Rows and roughly how far along a hidden order each lies, from 0 to 12:
[  7  -3  -3  -3   2   0  -7   7  -3  27  15  -4  13  -2  -6   2 -10  -6
  -5  16   0   5 -14   2 -38  -2  13  28  -8   3   4  12   1 -13  -5  29
  15  -7 -24  -7  -6  11  14   5   5  23  31   0  -2 -17   9 -15  -3 -14
 -10   0  11   9 -15]	12
[ -4  -8  -2   1  -1  -3   3   4  -1 -11  10  -2   9   5   3  11 -15   4
   9   3  -1   0   9  -4  12  16   0  20 -16   3   1 -13   7  -8  -6  11
  -6  -3   1   2   8   8   2  -3  11  17  -5   4   1 -15  15   8  -1  -4
   3  -8   7  -3   3]	12
[ -8  -9  -4  -5  -4   7   4   3  -8   9  -6   5  -3 -27 -18   1 -15   9
  21  11   2   1   3   1 -35 -10  -7  60  -5   3   5   0  24 -11  -1   2
  -9  -3 -12  -8 -21  -8   9 -12 -21   4   7   4  -5 -11  -4   9  -1  -9
  10   0   2  -4   7]	12
[ -3 -12  21   7  19 -30 -47 -19  17  21 -10  18 -10   5 -30 -15 -19   2
  25  -9   5  -9  31   9 -55 -36  23  22 -22   3   4   5  20 -23  42  34
 -27  10  18  13 -36  17  28  10  47  36 -28  -1  -6   6   9  34   9   4
 -13   4  35 -11 -42]	12
[ -1  24 -12 -11   0   3  22  28 -16  -8 -12 -22   5 -12  22   2  22  14
 -18   6   2   6 -17  -3  16  -3  -6 -12  15  -1  -5  -8  -1   7 -26 -17
  16  -9 -15  -7  25 -24 -12   0 -27 -29  37   3   4  13   5 -18  -3  -9
   9   4  -8   8  12]	0
[ -9   1   3  -1   6  -5 -12   0   0  12 -16   7  -8 -19 -19 -10  -6   7
  17   2   4  -2  13  10 -39 -26   1  35  -9   1   2   0  15 -10  17   2
 -13   1  -5  -1 -20 -12  13  -4 -12   1  -7   0  -2   5  -1  13   5  -3
   4   5  12  -1  -9]	12
[ -4  -1   1  -9   3  -6  -3  -1 -14 -10 -24  -1 -18 -17 -14  -7  12  18
   7  -7   2  -5  10  -6  -4 -23  -5   4  11   1  -2  -2  29   1   1 -15
  -9  -1  16   1  -8 -25  -9   0   0 -12   6   6  -5  25 -10  12  -3   8
   6   3   2 -13   9]	0
[ -3 -19  -8 -13  -5   1   1   9 -22  -6  -7   0 -14  -9  -8  -4   3  12
  10   1  -2  -1   6  -9 -20  -8 -11  39   6   8   3   0  45  -7  -6  -4
  -7  -9   3 -11  -5 -19 -15   0 -16   6  20  10  -5  15 -11  -2  -9   6
  -4  -1  10 -13  13]	0
[  1  15   1 -10  11  -7   1   6 -12  13 -27 -15  -2 -18  -5 -12  18  12
 -12   6   2   0  -9  -1 -30 -25   9   3  13  -3  -4  11   2   1  -3  -6
   9  -4  -6   0  -4 -24  -2   7 -10 -17  31   0  -3  25  -4  -8   6  -7
   1  10   0   2  -4]	0
[ -2  17   3  -3  11  -4   4   3  -5  18 -20 -11   6 -17 -13  -6   6   6
  -5  13   3   1  -8   4 -30 -21  10  17   0  -5  -2  11 -16  -3   1  -2
   9  -1 -13   1  -9 -11  10   0 -15 -15  23  -3  -2   5   2 -10   6 -14
   7   9   3   8  -4]	12
[  2  -7  -5 -12   3   1  12   9 -25  10 -13 -12  -2 -20  -9  -3  13  13
  -9   9  -4  -1  -5 -11 -29  -7  -1  24  14   4   0  14  12   0 -14   2
  12  -9  -2  -7  -7 -13 -13   4   6   7  40   6  -7  21 -16 -23  -5  -5
  -6   4   3  -4   8]	0

Next part:
[ -4   5 -21  -2   3   4   6   3  10   3 -31   2   0   2   8  -2   1   6
   5   4   8   0  13   1   0  -2   1 -10]	6
[ -4   6   7   2   0  -3   1   2   8  -6 -17  -2  -3   4   8  -3   2   1
   2  12  -2   0  18  -1  -1   0   1  -5]	5
[ -1  10  -4 -11   3   2   2   2  -2   6 -25   3   4  -3   4  -5   1   3
   3  10  -1  -2  -6  -1  -2   0   2   4]	6
[ -2   8  -9  -4   1   1   2   5   1  -2 -25  -2   0   4   8  -6   2   3
   3  16  -6   0  13  -4   0  -2   3  -6]	5
[ -5   3 -20  -1   2   5   6   3  12   5 -27   4   2   3   6  -1   1   6
   5   0  10  -1   3   0   1  -1   1 -10]	5
[ -6   0 -19  -1  -2   2  -1   3  -1  -2 -23  -2   4   2  10  -2   2   0
   2   2  -5  -1  16  -5  -1  -1   3  -7]	3
[ -2  12  21   2  -4  -1   5   1  -3   1  31  -4   4 -14   4  -5  -2  -5
   1  11 -13  -3  -6  -3  -3  -1   2   5]	7
[  7  27  38  -8   6  -6   2   0  -4   5  26  -3  -2  -7 -10  -7  -5   1
  -1  18  -4  -2 -19  -2  -2   0   1  14]	10
[  3  13  13 -12   2  -2   0   1   2   2 -22   3   4   0   9  -6   0   0
   2   9  -3  -3  -4  -4  -3   2   2   8]	4
[  1  14  21  -2  -2  -2   2   2  -5   1  29  -3   3 -10   4  -6  -2  -6
   1  12 -12  -3  -7  -4  -3  -1   3   8]	7
[ -3   7   0  -7   5   1   4   0   7   4 -36   4   0   0   9  -4   2   6
   3  10   4   0   0   1  -1   1   1   1]	6
[  2   3 -23 -11  -3   5  -5   4  -7   5   0  -1  10  -3   9  -9   3  -5
   5   7 -12  -4 -10  -9  -3  -3   5   9]	0
[ -7   3  16   3   7  -6   7  -1  14  -5 -36   5  -3  14   7   3   4   6
   0   8   9   1   8   6   1   5  -1  -7]	7
[  1  14  15  -6  -1   0   5   2  -4   4  15  -2   6 -14   3  -6  -3  -2
   2   5  -9  -4 -14  -1  -4  -1   3   8]	7
[  0  20  30   1   0  -2   6   2  -3   0  55  -7  -3 -14 -13  -7  -1  -2
   2  16  -6  -1 -14  -2  -1  -3   1   8]	12
[  0  19  24   3   0  -1   7   2  -1   1  36  -5  -3 -11  -7  -5  -5   0
   1  14  -4   0 -11  -2  -1  -3   1   7]	11
[ -1  -2 -10  -9   5   3  -2   4  12  -1 -61   4   0  19  13  -1   4   5
   4   5   3   0  17  -3   0   2   2  -4]	1
[-4 10 14  3 -2 -3  3  2  2 -5 10 -3  1 -7  4 -3  0  0  2  8 -7 -1  7 -3
 -2 -1  1 -2]	6
[ -3  -4 -21  -4   0   5  -4   4   9  -3 -48   1   1  15  17   0   3   3
   4   6  -3   0  17  -4   1   0   2  -7]	1
[ -3   7  -8  -5   3   0   1   3   9  -3 -48   2  -2   9  11  -4   4   6
   3  11   1   0  15  -1   0   1   2  -6]	4
[ -6   9  -6  -2   2   0   5   3  10  -4 -41   0  -3   6   7  -4   4   4
   3  11   2   1  18  -1   1   0   2  -9]	5
[-10   4 -34   3  -4   6   6   3   0   1  -6   0   2  -4   7   0   1   2
   5   6   3   0   8  -2   1  -2   2 -14]	7
[ -6  11  15   7  -4   2   2   1  -9  -2  45  -6   1 -15  -1  -2  -5  -3
  -2   4  -9  -1  -1  -6  -1  -3   2  -1]	10
[  3  11  26   5   5  -5   1   4  12  -7 -23  -2 -10  11   0  -3   3   4
   1  13   1   3   2  -1   1   0  -1  -4]	7
[  0   9  13  -7   2  -2   0   3   3  -1 -12  -1   2   1   8  -6   1   2
   2  10  -3  -2   1  -4  -2   1   3   2]	5
[ -7   7  -6   2  -2   0   2   3   7  -4 -32  -2  -2   8   7  -3   3   2
   3   9  -1   1  21  -3   1   0   1 -13]	5
[-3 15 27  1 -1 -5  8  1  3 -4 28 -2  2 -8 -1 -5 -1 -4  0 11 -7 -2 -3 -1
 -2  1  2  4]	7
[ -3   5   9  -2   3  -2   0   2   8  -4 -30   0  -4  10  13  -2   3   2
   3   0  -1   0  20  -1   0   2   1  -5]	4
